Here is a tiny trained network, its code and every weight. The questions are about switching its units off for an input and a target symbol, where a switched-off unit gives its printed mean instead of its output.

import numpy as np


def w(rows, s, z=0):
    codes = np.array(rows[::2]) - 128.0
    scale = np.full(codes.shape[1], s)
    scale[-1] = z or s
    return codes * scale


def f(y):
    return np.maximum(y, 0)


def softmax(a):
    e = np.exp(a - a.max(-1, keepdims=True))
    return e / e.sum(-1, keepdims=True)


def log_softmax(a):
    a = a - a.max(-1, keepdims=True)
    return a - np.log(np.exp(a).sum(-1, keepdims=True))


def net(x, mask):
    ids = ['ΞΦδεζμ'.index(c) for c in x.split()]
    T = len(ids)
    res = E[ids] + P[:T]
    r = res
    for j in range(2):
        rows = slice(4 * j, 4 * j + 4)
        q, k, v = (r @ M[0][rows].T for M in (Q, K, V))
        z = softmax(np.where(np.tri(T) > 0, q @ k.T / 4**0.5, -1e9)) @ v
        o = O[0][rows]
        res = res + np.where(mask[j], z, o[:, -1]) @ o[:, :-1]
    y = f(res @ A[0][:, :-1].T + A[0][:, -1])
    res = res + np.where(mask[2:18], y, B[0][:, -1]) @ B[0][:, :-1]
    return log_softmax(res[-1] @ U[:, :-1].T + U[:, -1])


Q, K, V, O, A, B = {}, {}, {}, {}, {}, {}
E = w([
[170,137,116,13],'Ξ',
[123,132,174,45],'Φ',
[163,83,98,24],'δ',
[68,116,224,102],'ε',
[110,2,126,95],'ζ',
[188,182,51,215],'μ',
],0.0099)
P = w([
[150,90,188,3],'0',
[177,139,166,139],'1',
[162,124,155,141],'2',
[144,127,149,130],'3',
[135,132,128,123],'4',
[124,133,118,122],'5',
[114,137,103,116],'6',
[102,140,94,112],'7',
[94,140,83,110],'8',
[88,144,69,107],'9',
[73,144,63,109],'10',
[59,136,54,109],'11',
[80,146,36,106],'12',
[93,135,55,128],'13',
],0.011)
Q[0] = w([
[91,105,95,147],'H1',
[91,191,97,148],'H1',
[58,101,133,6],'H1',
[128,93,135,57],'H1',
[170,152,128,220],'H2',
[163,149,92,150],'H2',
[111,128,132,34],'H2',
[134,124,100,168],'H2',
],0.022)
K[0] = w([
[111,171,179,70],'H1',
[79,160,186,185],'H1',
[60,1,231,19],'H1',
[63,74,137,40],'H1',
[240,94,225,105],'H2',
[154,95,222,107],'H2',
[42,113,65,155],'H2',
[154,155,195,104],'H2',
],0.014)
V[0] = w([
[195,71,56,74],'H1',
[99,71,157,84],'H1',
[131,233,157,41],'H1',
[170,112,80,149],'H1',
[61,251,191,75],'H2',
[125,117,109,210],'H2',
[100,21,161,134],'H2',
[102,152,146,144],'H2',
],0.014)
O[0] = w([
[38,108,200,147,220],'H1',
[93,180,82,151,248],'H1',
[161,190,230,161,248],'H1',
[108,82,158,118,77],'H1',
[214,254,88,52,122],'H2',
[166,77,84,174,68],'H2',
[28,147,71,165,147],'H2',
[166,155,94,124,104],'H2',
],0.014,0.012)
A[0] = w([
[99,186,126,113,47],'N1',
[127,102,88,211,50],'N2',
[122,182,25,164,98],'N3',
[45,88,51,145,176],'N4',
[154,55,186,156,158],'N5',
[85,81,213,73,31],'N6',
[90,195,139,216,4],'N7',
[111,135,159,99,45],'N8',
[54,219,119,142,121],'N9',
[184,134,98,80,115],'N10',
[107,126,25,65,174],'N11',
[187,30,113,98,176],'N12',
[62,197,123,131,108],'N13',
[166,126,145,2,219],'N14',
[174,63,113,124,165],'N15',
[101,185,129,114,145],'N16',
],0.0065,0.0041)
B[0] = w([
[159,108,134,77,180],'N1',
[181,152,79,112,135],'N2',
[84,179,61,129,147],'N3',
[154,137,193,124,165],'N4',
[122,107,202,134,145],'N5',
[114,241,56,92,170],'N6',
[166,96,106,32,218],'N7',
[140,157,132,87,149],'N8',
[149,87,107,149,255],'N9',
[132,159,130,106,136],'N10',
[160,153,109,178,141],'N11',
[139,181,150,146,129],'N12',
[145,90,108,134,228],'N13',
[137,127,251,163,158],'N14',
[116,165,148,131,129],'N15',
[149,112,135,142,198],'N16',
],0.016,0.02)
U = w([
[93,178,155,112,88],'Ξ',
[161,113,160,170,89],'Φ',
[76,187,114,116,35],'δ',
[167,169,96,173,138],'ε',
[50,96,93,146,156],'ζ',
[95,201,179,255,252],'μ',
],0.0067,0.003)

Each question gives the input, a string of symbols that net reads in full, and the target symbol t.
The units are the heads (4 rows each of Q, K, V and O) and the neurons (one row each of A and B). Each row of codes is followed by its name. A weight is (code - 128) times the scale printed after its matrix; where a second scale follows, it is the last column's (O, A, B and U).
mask holds one flag per unit, heads first, then neurons. A switched-off unit (its flag False) gives its mean, the last column of its rows in O or B, instead of its output. The means were averaged over made-up inputs and are rounded, as every weight is.
A unit's drop is (log p(t) with every unit on - log p(t) with that unit switched off) / (log p(t) with every unit on - log p(t) with every unit switched off).
The circuit of an input: a set's keep is (log p(t) with only the set's units on - log p(t) with every unit switched off) / (log p(t) with every unit on - log p(t) with every unit switched off). Starting from the 12 units with the biggest drops (on a tie, the unit counted first), units are removed one at a time, each time the one whose removal leaves the highest keep (on an exact tie, the one counted first), for as long as the keep stays at least 0.8.
units of the circuit, in order: the units of the circuit, biggest drop first
unit that matters most: the unit with the biggest drop
top k neurons: the k neurons with the biggest drops, biggest first
heads that matter: for each layer, one digit per head in row order, 1 if its drop is at least 0.15 and else 0, layers parted by /
input ε μ ε ε ζ ζ Ξ Φ μ ζ ε ζ, target ε: units of the circuit, in order => [H1]
input μ Φ Φ ε Ξ Ξ Ξ Ξ Φ, target μ: top 2 neurons => [N7; N14]
input δ ε Φ ε ε Ξ ε ε ε ε ε ζ ζ Ξ, target ζ: heads that matter => 01
input Φ Ξ ε μ ζ Φ δ Ξ Φ Φ Ξ Ξ, target Φ: units of the circuit, in order => [N6; H2; N14; N3]
input δ Φ δ, target δ: top 2 neurons => [N6; N14]
input μ Ξ δ ζ Ξ Φ ζ ζ δ μ, target μ: heads that matter => 10
input Φ μ Φ, target μ: top 3 neurons => [N1; N13; N9]
input ζ δ Ξ μ μ μ ζ ε Φ, target ζ: heads that matter => 10
input Φ Φ Φ ε Ξ Φ ε, target ε: units of the circuit, in order => [H2; H1; N9]
input ε Φ Ξ ζ, target ζ: heads that matter => 01
input μ δ Ξ Ξ Ξ Ξ μ ε Ξ Ξ δ δ μ ε, target μ: units of the circuit, in order => [H2; N7; N1; N13]
input Ξ Ξ ζ μ ε ε Ξ μ Ξ, target μ: units of the circuit, in order => [H2; N1; N7]
input Φ ε δ Φ Ξ δ μ ε ζ ζ μ ζ Φ, target Φ: heads that matter => 10
input ζ Ξ μ Ξ μ ζ μ ζ ζ ζ, target ζ: unit that matters most => H1
input Φ Ξ δ Ξ ζ μ Ξ Ξ δ Ξ Ξ, target Φ: heads that matter => 11
input δ ε ζ ζ Ξ δ μ Ξ μ Ξ ε ζ δ, target ζ: heads that matter => 01
input δ δ Ξ, target δ: top 2 neurons => [N6; N14]
input ε Ξ Ξ Ξ Φ ε Ξ, target ε: units of the circuit, in order => [H1; H2]
input ε μ ε μ ζ μ Ξ δ μ μ δ, target μ: units of the circuit, in order => [H2; N7; N1]
input ζ δ ζ ζ Ξ Ξ ε μ Φ μ, target ζ: units of the circuit, in order => [H2]
input ε ε δ Φ, target ε: heads that matter => 10
input ζ ε Ξ ε δ μ μ ε ζ ε, target ζ: heads that matter => 10
input ζ Φ Ξ, target ζ: units of the circuit, in order => [H1; H2]
input ε Φ ζ Ξ μ Ξ ε μ ε Ξ Ξ δ, target ε: heads that matter => 10
input ε Ξ Φ ζ δ Ξ ζ Ξ Ξ Φ Φ ζ ζ Φ, target ζ: heads that matter => 01
input ε Ξ Φ ε ε ζ ε, target ε: heads that matter => 10
input Ξ Ξ μ, target Ξ: heads that matter => 11
input μ Ξ Ξ Ξ ζ Ξ ζ μ ζ ε ζ μ ζ ζ, target μ: heads that matter => 11
